[[ -4  19  33 -14  31 -25   3  -1]
 [-19 -23 -22 -16 -26  -6   8 -28]
 [-28 -22  -9 -18  35   2  15 -10]
 [  4  15 -26  20  36 -10 -15  17]]
=>
[[ -4  19  33 -14  31 -25   3  -1]
 [-28 -22  -9 -18  35   2  15 -10]
 [-19 -23 -22 -16 -26  -6   8 -28]
 [  4  15 -26  20  36 -10 -15  17]]

[[ 16 -14  -3   5  24]
 [ -9  32  25  14 -18]
 [ -1  10 -31  17 -32]
 [ 19  -2   5 -12  14]
 [  7   3  -7  24 -20]
 [  0  30 -32 -21  25]
 [-12  15  -2 -25  11]
 [-27   9  18 -28 -10]
 [ 31   5   8  30  24]
 [ -5 -26 -24  -8 -24]
 [-21  16 -25   0   3]]
=>
[[ -9  32  25  14 -18]
 [-27   9  18 -28 -10]
 [ 31   5   8  30  24]
 [ 19  -2   5 -12  14]
 [-12  15  -2 -25  11]
 [ 16 -14  -3   5  24]
 [  7   3  -7  24 -20]
 [ -5 -26 -24  -8 -24]
 [-21  16 -25   0   3]
 [ -1  10 -31  17 -32]
 [  0  30 -32 -21  25]]

[[-18  10 -34 -17  10 -14  13 -14   9   8]
 [ 19  -3  12  19  -8  10 -13  15  -7  -5]
 [ 19  -4 -12  19 -11  -4 -13  15 -10  -8]
 [ 20   4 -35  20  -7 -11 -15  18  -6  -4]]
=>
[[ 19  -3  12  19  -8  10 -13  15  -7  -5]
 [ 19  -4 -12  19 -11  -4 -13  15 -10  -8]
 [-18  10 -34 -17  10 -14  13 -14   9   8]
 [ 20   4 -35  20  -7 -11 -15  18  -6  -4]]

[[  0   6  23   1  -6  -2  -4 -18]
 [ -1 -14  36  -1  -5   3  25 -19]]
=>
[[ -1 -14  36  -1  -5   3  25 -19]
 [  0   6  23   1  -6  -2  -4 -18]]

[[-13 -30  35 -24  12   3 -23   6  34 -16 -17  15]
 [ -6  12 -12  11  -2  -5   4  11  -8   9   1   3]
 [ -5  13  -6  15  -2  -1   2   6  -4   7   8   5]
 [  7  -4  -9   4  -5   1   1   3 -11  17   7  -4]
 [  6   5 -13  -4 -10   9  10   2  -8  14   7 -10]]
=>
[[-13 -30  35 -24  12   3 -23   6  34 -16 -17  15]
 [ -5  13  -6  15  -2  -1   2   6  -4   7   8   5]
 [  7  -4  -9   4  -5   1   1   3 -11  17   7  -4]
 [ -6  12 -12  11  -2  -5   4  11  -8   9   1   3]
 [  6   5 -13  -4 -10   9  10   2  -8  14   7 -10]]

[[  9  -2 -23 -10   9   0   0  -3 -11]
 [ 25 -11  18 -22  22  -9  -7   3 -24]
 [ -3   3  30   7  -3   1   1   7   7]
 [ -5   2  16  -1  -5   2   2   4   0]
 [  8 -11  19 -18   9  -8  -7  -3 -20]
 [ 31 -11  -9 -22  24  -9  -7   2 -24]
 [ 29 -12 -10 -19  22 -11  -9   2 -21]]
=>
[[ -3   3  30   7  -3   1   1   7   7]
 [  8 -11  19 -18   9  -8  -7  -3 -20]
 [ 25 -11  18 -22  22  -9  -7   3 -24]
 [ -5   2  16  -1  -5   2   2   4   0]
 [ 31 -11  -9 -22  24  -9  -7   2 -24]
 [ 29 -12 -10 -19  22 -11  -9   2 -21]
 [  9  -2 -23 -10   9   0   0  -3 -11]]
---
[[  2  16  -4  -1   1  -2  -9  -5   5  11   4   2  -8]
 [ -7   6   7   1   0  -1 -14 -16   7   4  -9   8   0]
 [ -8  14 -16  -4  17 -13 -14 -15  -2  -9  20   2   5]
 [ -3   6  -6   0   1   3  11  -6  11 -19   1  -7 -16]
 [ -7   2 -33  13  -1  -1   2  -3   8  -1   4  -5   4]]
=>
[[  2  -8   2  16  -4  -1   1  -2  -9  -5   5  11   4]
 [  8   0  -7   6   7   1   0  -1 -14 -16   7   4  -9]
 [  2   5  -8  14 -16  -4  17 -13 -14 -15  -2  -9  20]
 [ -7 -16  -3   6  -6   0   1   3  11  -6  11 -19   1]
 [ -5   4  -7   2 -33  13  -1  -1   2  -3   8  -1   4]]

[[-17   4  15  -8  -7 -17]
 [  5  -1  -6   2 -11  -1]
 [ -7   7  23   2  15  20]
 [-23   7 -22  -8 -28  24]
 [  4  -6  -8  -7 -11 -21]
 [ 18 -11  -4  -8  10   4]
 [  5  -2  -9   0  -2   9]
 [-13  16  -7  14 -23  -2]
 [ -3  -4  -5   5  -1   3]
 [-12   2  13   0  -8 -26]
 [  7  -5 -10   5  -5  14]]
=>
[[ -7 -17 -17   4  15  -8]
 [-11  -1   5  -1  -6   2]
 [ 15  20  -7   7  23   2]
 [-28  24 -23   7 -22  -8]
 [-11 -21   4  -6  -8  -7]
 [ 10   4  18 -11  -4  -8]
 [ -2   9   5  -2  -9   0]
 [-23  -2 -13  16  -7  14]
 [ -1   3  -3  -4  -5   5]
 [ -8 -26 -12   2  13   0]
 [ -5  14   7  -5 -10   5]]

[[  5  -2   6  23   4  21   2  20 -13  -3  10  36  34  -1  17]
 [ 23 -20  11 -27  11   4  12   3  19  19   7 -12 -30  21 -10]
 [  6   0  -8  19  27  -7  24 -12   2 -22  22 -26  16  17 -32]
 [ 16 -11   1   8  29   0  30  10   6   5  33  13  19  23  10]]
=>
[[ -1  17   5  -2   6  23   4  21   2  20 -13  -3  10  36  34]
 [ 21 -10  23 -20  11 -27  11   4  12   3  19  19   7 -12 -30]
 [ 17 -32   6   0  -8  19  27  -7  24 -12   2 -22  22 -26  16]
 [ 23  10  16 -11   1   8  29   0  30  10   6   5  33  13  19]]

[[  9   4 -14   1  -4  -5   8  -4   4 -14  32   4]
 [  2   5  -9 -13  10  15  -6   7  -1   4  32 -10]
 [  9   0 -15  -9 -15   8 -12  -6  -1  -1  32  -7]
 [  0   7 -16 -16   1  18  -6   7  -6   4  32  -9]]
=>
[[ 32   4   9   4 -14   1  -4  -5   8  -4   4 -14]
 [ 32 -10   2   5  -9 -13  10  15  -6   7  -1   4]
 [ 32  -7   9   0 -15  -9 -15   8 -12  -6  -1  -1]
 [ 32  -9   0   7 -16 -16   1  18  -6   7  -6   4]]

[[ -4   2   0]
 [-13  -7  36]
 [ -3   0   3]
 [  2   2  -1]
 [  4  -2   2]
 [  2   0  -4]
 [  5  13   4]
 [ -4  -3  -1]
 [  1  -2  -3]]
=>
[[  2   0  -4]
 [ -7  36 -13]
 [  0   3  -3]
 [  2  -1   2]
 [ -2   2   4]
 [  0  -4   2]
 [ 13   4   5]
 [ -3  -1  -4]
 [ -2  -3   1]]

[[ -7 -24  20]
 [-27  -4 -20]
 [  3   6 -33]
 [-13  19  13]
 [  4 -20   1]
 [ -3  18  22]
 [ 21 -11  -9]
 [ 18  -9   7]
 [  8  24   8]
 [ -8 -15   6]
 [-17  11  29]
 [ 26  -9   2]]
=>
[[-24  20  -7]
 [ -4 -20 -27]
 [  6 -33   3]
 [ 19  13 -13]
 [-20   1   4]
 [ 18  22  -3]
 [-11  -9  21]
 [ -9   7  18]
 [ 24   8   8]
 [-15   6  -8]
 [ 11  29 -17]
 [ -9   2  26]]
